Each row has a name. Each question is about the rows just above it.

(25): [65.4 13.1  3.2 53.8]
(89): [ 78.7  77.4 -32.9 -26.2]
(129): [65.4 13.1  3.2 87.5]
The row named (89): => [ 78.7  77.4 -32.9 -26.2]
The row named (129): => [65.4 13.1  3.2 87.5]
The row named (25): => [65.4 13.1  3.2 53.8]

(46): [ 31.7  11.2   0.2  22.9   1.7 -38.0  -3.3  -3.3 -54.9   1.0]
(49): [-17.0 -68.5 -45.4  37.9 -51.8  71.2  12.3 -64.0 -55.5 -51.3]
(121): [-17.0   7.8 -45.4  37.9 -51.8  71.2  12.3 -64.0 -55.5 -51.3]
The row named (49): => [-17.0 -68.5 -45.4  37.9 -51.8  71.2  12.3 -64.0 -55.5 -51.3]
The row named (46): => [ 31.7  11.2   0.2  22.9   1.7 -38.0  -3.3  -3.3 -54.9   1.0]
The row named (121): => [-17.0   7.8 -45.4  37.9 -51.8  71.2  12.3 -64.0 -55.5 -51.3]

(141): [ 33.4 -49.1 -16.6 -20.1]
(150): [ 28.0 -26.6 -12.9 -37.5]
(14): [ 51.5 -27.9 -18.1 -14.7]
(97): [65.9 23.6 -7.8 25.0]
(73): [-21.8  27.3   8.9  -2.8]
(63): [-71.7  18.6  14.9   3.4]
(67): [ 28.0 -26.6 -12.9 -37.2]
(110): [-61.3  42.6  21.3  36.3]
The row named (14): => [ 51.5 -27.9 -18.1 -14.7]
The row named (63): => [-71.7  18.6  14.9   3.4]

(48): [-40.5  -5.9 -74.9  26.6 -33.2]
(71): [  6.7  12.9 -11.8  11.3  34.4]
(40): [-20.1  -0.9 -34.6  23.7  59.2]
The row named (48): => [-40.5  -5.9 -74.9  26.6 -33.2]
The row named (71): => [  6.7  12.9 -11.8  11.3  34.4]

